Here is a tiny trained network, its code and every weight. The questions are about switching its units off for an input and a target symbol, where a switched-off unit gives its printed mean instead of its output.

import numpy as np


def w(rows, s, z=0):
    codes = np.array(rows[::2]) - 128.0
    scale = np.full(codes.shape[1], s)
    scale[-1] = z or s
    return codes * scale


def norm(h):
    return h / np.sqrt((h * h).mean(-1, keepdims=True) + 1e-5)


def f(y):
    return np.maximum(y, 0)


def softmax(a):
    e = np.exp(a - a.max(-1, keepdims=True))
    return e / e.sum(-1, keepdims=True)


def log_softmax(a):
    a = a - a.max(-1, keepdims=True)
    return a - np.log(np.exp(a).sum(-1, keepdims=True))


def net(x, mask):
    ids = ['αγδεηθλμτφω'.index(c) for c in x.split()]
    T = len(ids)
    res = E[ids] + P[:T]
    r = norm(res)
    for j in range(3):
        rows = slice(2 * j, 2 * j + 2)
        q, k, v = (r @ M[0][rows].T for M in (Q, K, V))
        z = softmax(np.where(np.tri(T) > 0, q @ k.T / 2**0.5, -1e9)) @ v
        o = O[0][rows]
        res = res + np.where(mask[j], z, o[:, -1]) @ o[:, :-1]
    y = f(norm(res) @ A[0][:, :-1].T + A[0][:, -1])
    res = res + np.where(mask[3:19], y, B[0][:, -1]) @ B[0][:, :-1]
    return log_softmax(norm(res)[-1] @ U[:, :-1].T + U[:, -1])


Q, K, V, O, A, B = {}, {}, {}, {}, {}, {}
E = w([
[116,131,120],'α',
[71,105,144],'γ',
[116,2,100],'δ',
[151,163,139],'ε',
[75,147,128],'η',
[74,91,161],'θ',
[144,170,179],'λ',
[98,148,131],'μ',
[75,123,108],'τ',
[104,150,79],'φ',
[113,155,119],'ω',
],0.034)
P = w([
[32,193,147],'0',
[159,135,119],'1',
[1,211,167],'2',
[161,129,112],'3',
[57,64,165],'4',
[164,127,112],'5',
[55,57,165],'6',
],0.0076)
Q[0] = w([
[150,69,162],'H0',
[72,109,155],'H0',
[127,197,158],'H1',
[122,41,155],'H1',
[10,117,50],'H2',
[85,111,160],'H2',
],0.013)
K[0] = w([
[49,116,36],'H0',
[48,60,129],'H0',
[93,193,122],'H1',
[229,46,169],'H1',
[98,39,31],'H2',
[2,147,213],'H2',
],0.0066)
V[0] = w([
[184,104,49],'H0',
[23,135,130],'H0',
[89,28,253],'H1',
[213,52,196],'H1',
[118,150,85],'H2',
[73,22,150],'H2',
],0.0079)
O[0] = w([
[57,125,37,65],'H0',
[108,2,82,244],'H0',
[65,204,138,118],'H1',
[143,44,74,2],'H1',
[193,147,245,152],'H2',
[218,81,133,170],'H2',
],0.0056,0.0073)
A[0] = w([
[123,62,212,113],'N0',
[115,239,205,178],'N1',
[239,204,97,127],'N2',
[254,119,75,23],'N3',
[122,51,115,229],'N4',
[213,195,114,206],'N5',
[170,147,17,1],'N6',
[122,252,173,110],'N7',
[95,35,94,130],'N8',
[202,178,119,225],'N9',
[156,123,30,23],'N10',
[89,176,185,201],'N11',
[222,181,176,121],'N12',
[187,125,233,89],'N13',
[167,80,100,175],'N14',
[146,136,206,81],'N15',
],0.0091,0.0031)
B[0] = w([
[134,217,117,214],'N0',
[185,97,89,253],'N1',
[189,87,204,156],'N2',
[170,56,16,132],'N3',
[180,196,76,213],'N4',
[162,6,198,163],'N5',
[95,147,175,153],'N6',
[166,94,114,223],'N7',
[244,137,123,214],'N8',
[120,2,174,160],'N9',
[88,152,177,150],'N10',
[181,113,115,254],'N11',
[46,36,188,158],'N12',
[69,217,159,164],'N13',
[173,80,23,148],'N14',
[105,169,57,165],'N15',
],0.007,0.0057)
U = w([
[186,116,119,253],'α',
[42,76,123,118],'γ',
[152,31,59,112],'δ',
[187,98,167,156],'ε',
[81,152,144,130],'η',
[106,97,154,143],'θ',
[156,167,197,94],'λ',
[128,251,143,83],'μ',
[86,103,66,108],'τ',
[97,179,11,72],'φ',
[214,176,104,77],'ω',
],0.019,0.0048)

Each question gives the input, a string of symbols that net reads in full, and the target symbol t.
The units are the heads (2 rows each of Q, K, V and O) and the neurons (one row each of A and B). Each row of codes is followed by its name. A weight is (code - 128) times the scale printed after its matrix; where a second scale follows, it is the last column's (O, A, B and U).
mask holds one flag per unit, heads first, then neurons. A switched-off unit (its flag False) gives its mean, the last column of its rows in O or B, instead of its output. The means were averaged over made-up inputs and are rounded, as every weight is.
A unit's drop is (log p(t) with every unit on - log p(t) with that unit switched off) / (log p(t) with every unit on - log p(t) with every unit switched off).
The circuit of an input: a set's keep is (log p(t) with only the set's units on - log p(t) with every unit switched off) / (log p(t) with every unit on - log p(t) with every unit switched off). Starting from the 12 units with the biggest drops (on a tie, the unit counted first), units are removed one at a time, each time the one whose removal leaves the highest keep (on an exact tie, the one counted first), for as long as the keep stays at least 0.8.
units of the circuit, in order: the units of the circuit, biggest drop first
most important unit: the unit with the biggest drop
top k neurons: the k neurons with the biggest drops, biggest first
heads that matter: for each layer, one digit per head in row order, 1 if its drop is at least 0.15 and else 0, layers parted by /
drop of u: that unit's drop, to one decimal
input φ λ δ φ, target δ: units of the circuit, in order : (H1; N9)
input μ φ δ α, target δ: units of the circuit, in order : (N3; H2; N12)
input φ μ η δ δ γ, target δ: units of the circuit, in order : (H1; N8; N4)
input φ δ φ δ φ η, target δ: heads that matter : 011
input γ ω δ θ μ α, target δ: heads that matter : 001
input ε φ γ η λ γ, target ε: units of the circuit, in order : (N8; N0)
input λ θ φ ω λ μ, target ε: heads that matter : 110
input θ φ α θ λ ω, target ε: heads that matter : 000
input φ μ ω, target ω: units of the circuit, in order : (N1; N7)
input δ θ φ ω γ φ, target δ: heads that matter : 000
input η α φ φ, target γ: most important unit : H2
input γ μ μ γ, target λ: top 3 neurons : (N1; N0; N8)
input γ ω φ δ α, target ω: top 2 neurons : (N8; N4)
input μ φ μ α, target μ: heads that matter : 111
input γ τ α γ, target λ: top neuron : (N1)
input δ θ φ γ, target δ: top 4 neurons : (N8; N13; N15; N4)
input λ η θ φ, target ε: drop of N2 : 0.2
input τ ε ε, target ε: drop of N0 : 0.1
input δ τ φ τ γ η, target δ: drop of N9 : 0.0
input γ γ ω, target ω: drop of N13 : -0.1
input φ λ μ λ γ ω, target ε: most important unit : H0
